Here is a tiny trained network, its code and every weight. The questions are about switching its units off for an input and a class, where a switched-off unit gives its printed mean instead of its output.

import numpy as np


def w(rows, s, z=0):
    codes = np.array(rows[::2]) - 128.0
    scale = np.full(codes.shape[1], s)
    scale[-1] = z or s
    return codes * scale


def norm(h):
    return h / np.sqrt((h * h).mean(-1, keepdims=True) + 1e-5)


def f(y):
    return y / 2 * (1 + np.tanh(0.7978845608 * (y + 0.044715 * y**3)))


def log_softmax(a):
    a = a - a.max(-1, keepdims=True)
    return a - np.log(np.exp(a).sum(-1, keepdims=True))


def net(x, mask):
    res = np.array(x, float).reshape(1, 6) / 4 @ E
    u = 0
    for l in range(2):
        y = f(norm(res) @ A[l][:, :-1].T + A[l][:, -1])
        res = res + np.where(mask[u : u + 13], y, B[l][:, -1]) @ B[l][:, :-1]
        u += 13
    return log_softmax(norm(res)[-1] @ U[:, :-1].T + U[:, -1])


A, B = {}, {}
E = w([
[144,82,113,126,187,92],'x0',
[254,116,114,182,107,146],'x1',
[115,153,108,182,208,174],'x2',
[132,48,74,44,97,216],'x3',
[189,228,130,34,165,122],'x4',
[128,127,130,128,128,127],'x5',
],0.0057)
A[0] = w([
[141,116,2,111,105,176,177],'L0N0',
[170,87,128,175,104,142,1],'L0N1',
[206,164,65,73,135,133,108],'L0N2',
[170,178,114,174,113,74,116],'L0N3',
[157,89,114,114,69,199,86],'L0N4',
[161,79,114,120,179,70,166],'L0N5',
[141,149,187,175,143,101,147],'L0N6',
[144,188,188,155,62,184,164],'L0N7',
[54,180,158,128,64,169,131],'L0N8',
[97,80,94,103,179,46,159],'L0N9',
[121,127,229,162,124,78,26],'L0N10',
[174,92,171,67,14,16,92],'L0N11',
[168,195,44,188,188,199,221],'L0N12',
],0.009,0.0039)
B[0] = w([
[147,128,135,121,188,97,232],'L0N0',
[135,134,135,143,64,99,140],'L0N1',
[131,122,146,100,82,77,197],'L0N2',
[142,126,112,124,128,74,179],'L0N3',
[151,102,117,111,154,95,195],'L0N4',
[161,116,184,120,115,158,186],'L0N5',
[157,74,97,85,205,141,182],'L0N6',
[163,75,163,118,165,113,193],'L0N7',
[134,80,186,112,159,110,187],'L0N8',
[121,114,196,109,123,132,205],'L0N9',
[149,138,88,154,177,64,155],'L0N10',
[95,178,118,193,164,246,241],'L0N11',
[113,149,130,142,109,178,254],'L0N12',
],0.011,0.0046)
A[1] = w([
[80,177,175,156,146,82,132],'L1N0',
[144,104,58,101,81,205,3],'L1N1',
[129,79,119,83,97,160,82],'L1N2',
[130,87,73,58,139,169,117],'L1N3',
[211,123,65,156,25,160,196],'L1N4',
[145,36,130,143,144,99,115],'L1N5',
[64,125,132,219,131,88,111],'L1N6',
[7,134,133,71,114,109,66],'L1N7',
[80,52,87,131,91,151,136],'L1N8',
[102,79,98,176,91,103,110],'L1N9',
[157,140,234,136,175,189,211],'L1N10',
[149,178,129,56,120,93,63],'L1N11',
[116,201,112,130,116,161,143],'L1N12',
],0.012,0.004)
B[1] = w([
[251,121,81,124,133,139,152],'L1N0',
[56,135,27,169,140,136,134],'L1N1',
[128,123,100,189,171,71,142],'L1N2',
[174,116,49,254,148,55,153],'L1N3',
[102,144,236,78,227,171,166],'L1N4',
[113,167,158,66,62,66,174],'L1N5',
[125,198,68,110,113,165,152],'L1N6',
[217,142,208,93,204,191,159],'L1N7',
[149,217,68,133,97,129,151],'L1N8',
[79,240,123,41,77,132,137],'L1N9',
[61,31,81,151,44,107,252],'L1N10',
[55,213,117,116,31,98,145],'L1N11',
[79,181,86,205,90,184,136],'L1N12',
],0.0088,0.013)
U = w([
[89,147,61,226,147,240,59],'0',
[208,176,63,176,208,6,69],'1',
[177,134,244,85,210,182,94],'2',
[104,128,142,126,96,103,221],'3',
[80,236,124,97,54,109,60],'4',
[98,60,181,138,54,70,1],'5',
],0.014,0.0079)

Each question gives the input, the list of numbers given to net, and the class t.
The units are the neurons (one row each of A and B). Each row of codes is followed by its name. A weight is (code - 128) times the scale printed after its matrix; where a second scale follows, it is the last column's (A, B and U).
mask holds one flag per neuron, layer by layer. A switched-off neuron (its flag False) gives its mean, the last column of its row in B, instead of its output. The means were averaged over made-up inputs and are rounded, as every weight is.
A unit's drop is (log p(t) with every unit on - log p(t) with that unit switched off) / (log p(t) with every unit on - log p(t) with every unit switched off).
The circuit of an input: a set's keep is (log p(t) with only the set's units on - log p(t) with every unit switched off) / (log p(t) with every unit on - log p(t) with every unit switched off). Starting from the 12 units with the biggest drops (on a tie, the unit counted first), units are removed one at a time, each time the one whose removal leaves the highest keep (on an exact tie, the one counted first), for as long as the keep stays at least 0.8.
circuit, biggest first: the units of the circuit, biggest drop first
unit that matters most: the unit with the biggest drop
top k neurons: the k neurons with the biggest drops, biggest first
k most important neurons of layer l: the k neurons of layer l with the biggest drops, biggest first
input [1,-8,0,3,1,2], class 2: most important neuron of layer 1	(L1N7)
input [8,6,-1,0,7,3], class 5: 2 most important neurons of layer 1	(L1N11; L1N7)
input [0,-7,-3,6,6,-6], class 2: top 4 neurons	(L1N7; L1N10; L0N6; L1N5)
input [1,-3,3,-5,8,-4], class 4: top 2 neurons	(L1N11; L0N11)
input [-3,-4,-2,1,-5,0], class 4: top 2 neurons	(L1N8; L0N5)
input [0,-5,5,-5,5,4], class 0: circuit, biggest first	(L1N5; L1N12)
input [-7,-2,6,-4,0,4], class 5: top 3 neurons	(L0N8; L0N7; L0N11)
input [4,-6,0,5,-1,-5], class 2: top 4 neurons	(L1N7; L0N9; L0N6; L0N7)
input [-5,8,-6,5,-7,-3], class 2: top 3 neurons	(L1N4; L1N10; L0N1)
input [-5,-1,-7,-8,6,5], class 1: top 4 neurons	(L0N10; L0N3; L0N12; L1N0)
input [-4,-3,-1,-7,-7,3], class 1: 3 most important neurons of layer 1	(L1N10; L1N0; L1N11)
input [-1,7,3,-3,-5,-6], class 2: top 2 neurons	(L1N4; L0N11)
input [-1,5,-4,-4,-3,-2], class 2: 2 most important neurons of layer 1	(L1N4; L1N10)
input [7,6,-6,0,7,-3], class 4: top 3 neurons	(L0N2; L1N11; L0N7)
input [8,-5,5,0,-5,3], class 5: top 3 neurons	(L0N9; L0N11; L0N5)
input [3,7,-8,1,-8,-8], class 0: circuit, biggest first	(L0N11)
input [-8,6,5,8,-4,-3], class 1: 2 most important neurons of layer 0	(L0N4; L0N11)
input [-6,8,3,6,4,-6], class 2: 4 most important neurons of layer 0	(L0N6; L0N12; L0N2; L0N8)
input [5,8,8,-7,7,-5], class 0: 2 most important neurons of layer 1	(L1N5; L1N12)
input [0,5,-4,-1,8,3], class 4: unit that matters most	L0N2
